Below are the code and all the weights of a small trained network. Each question names an input and a class and asks about switching units off, where a switched-off unit gives its printed mean instead of its output.

import numpy as np


def w(rows, s, z=0):
    codes = np.array(rows[::2]) - 128.0
    scale = np.full(codes.shape[1], s)
    scale[-1] = z or s
    return codes * scale


def f(y):
    return y / 2 * (1 + np.tanh(0.7978845608 * (y + 0.044715 * y**3)))


def log_softmax(a):
    a = a - a.max(-1, keepdims=True)
    return a - np.log(np.exp(a).sum(-1, keepdims=True))


def net(x, mask):
    res = np.array(x, float).reshape(1, 8) / 4 @ E
    y = f(res @ A[0][:, :-1].T + A[0][:, -1])
    res = res + np.where(mask, y, B[0][:, -1]) @ B[0][:, :-1]
    return log_softmax(res[-1] @ U[:, :-1].T + U[:, -1])


A, B = {}, {}
E = w([
[95,156,117,130,143,108,88,134],'x0',
[28,79,88,76,95,33,180,29],'x1',
[171,243,45,181,115,116,207,64],'x2',
[149,117,111,106,85,135,145,155],'x3',
[128,118,130,164,129,135,127,124],'x4',
[120,115,146,171,173,132,121,101],'x5',
[147,159,137,83,47,170,58,2],'x6',
[123,127,118,120,127,125,119,148],'x7',
],0.0084)
A[0] = w([
[125,147,128,91,69,203,44,19,183],'n1',
[30,95,132,109,105,96,180,74,35],'n2',
[231,219,82,118,145,68,185,57,2],'n3',
[96,30,180,109,109,138,90,153,63],'n4',
[104,69,191,85,123,148,68,150,77],'n5',
[253,203,203,158,156,219,51,199,62],'n6',
],0.0075,0.0051)
B[0] = w([
[143,17,98,141,201,170,195,236,255],'n1',
[20,180,145,55,87,115,144,103,186],'n2',
[154,168,96,184,143,25,81,128,190],'n3',
[173,236,83,177,128,79,93,99,175],'n4',
[216,246,64,221,117,71,43,93,177],'n5',
[1,134,165,80,67,145,141,50,253],'n6',
],0.0077,0.0094)
U = w([
[139,129,128,115,168,165,153,132,254],'0',
[21,141,147,79,81,164,152,44,37],'1',
[254,203,80,194,147,110,97,77,60],'2',
[133,68,100,125,244,183,179,244,148],'3',
],0.0074,0.0093)

Each question gives the input, the list of numbers given to net, and the class t.
The units are the neurons (one row each of A and B). Each row of codes is followed by its name. A weight is (code - 128) times the scale printed after its matrix; where a second scale follows, it is the last column's (A, B and U).
mask holds one flag per neuron, in row order. A switched-off neuron (its flag False) gives its mean, the last column of its row in B, instead of its output. The means were averaged over made-up inputs and are rounded, as every weight is.
A unit's drop is (log p(t) with every unit on - log p(t) with that unit switched off) / (log p(t) with every unit on - log p(t) with every unit switched off).
The circuit of an input: a set's keep is (log p(t) with only the set's units on - log p(t) with every unit switched off) / (log p(t) with every unit on - log p(t) with every unit switched off). Starting from all 6 units, units are removed one at a time, each time the one whose removal leaves the highest keep (on an exact tie, the one counted first), for as long as the keep stays at least 0.8.
circuit, biggest first: the units of the circuit, biggest drop first
k most important neurons: the k neurons with the biggest drops, biggest first
drop of u: that unit's drop, to one decimal
input [0,-8,-3,5,-7,-6,1,-7], class 1: most important neuron	[n6]
input [8,0,-5,2,2,-1,2,7], class 2: circuit, biggest first	[n5, n4]
input [6,-2,7,6,0,5,-7,0], class 2: 3 most important neurons	[n1, n3, n6]
input [-6,-5,1,-2,3,2,-5,1], class 1: circuit, biggest first	[n6, n1]
input [-8,-7,7,0,7,1,-6,8], class 0: 3 most important neurons	[n6, n1, n2]
input [-6,4,-5,6,-1,8,-4,6], class 2: circuit, biggest first	[n4, n1, n5]
input [-1,4,3,3,-4,2,5,1], class 3: circuit, biggest first	[n1, n6]
input [-6,-7,-8,-2,-7,0,2,-4], class 2: 3 most important neurons	[n5, n4, n2]
input [0,7,-1,-6,-2,3,-7,0], class 1: 2 most important neurons	[n1, n2]
input [5,0,-6,6,-5,3,-2,8], class 2: circuit, biggest first	[n5, n4]
input [-8,8,1,-1,1,-2,-6,7], class 1: 2 most important neurons	[n2, n1]
input [0,-4,-3,2,0,-5,2,4], class 1: 2 most important neurons	[n6, n1]
input [-3,3,-1,-5,1,5,7,-2], class 3: 2 most important neurons	[n1, n6]
input [-2,7,5,-7,-8,3,4,7], class 0: 3 most important neurons	[n6, n1, n3]
input [-3,1,8,-2,-4,4,-4,6], class 2: circuit, biggest first	[n3]
input [-4,-8,5,7,-4,0,8,0], class 1: drop of n2	-0.1
input [1,-6,5,-2,1,-1,7,-8], class 3: drop of n1	1.3
input [1,2,-8,6,-7,-5,-3,2], class 2: drop of n5	0.2
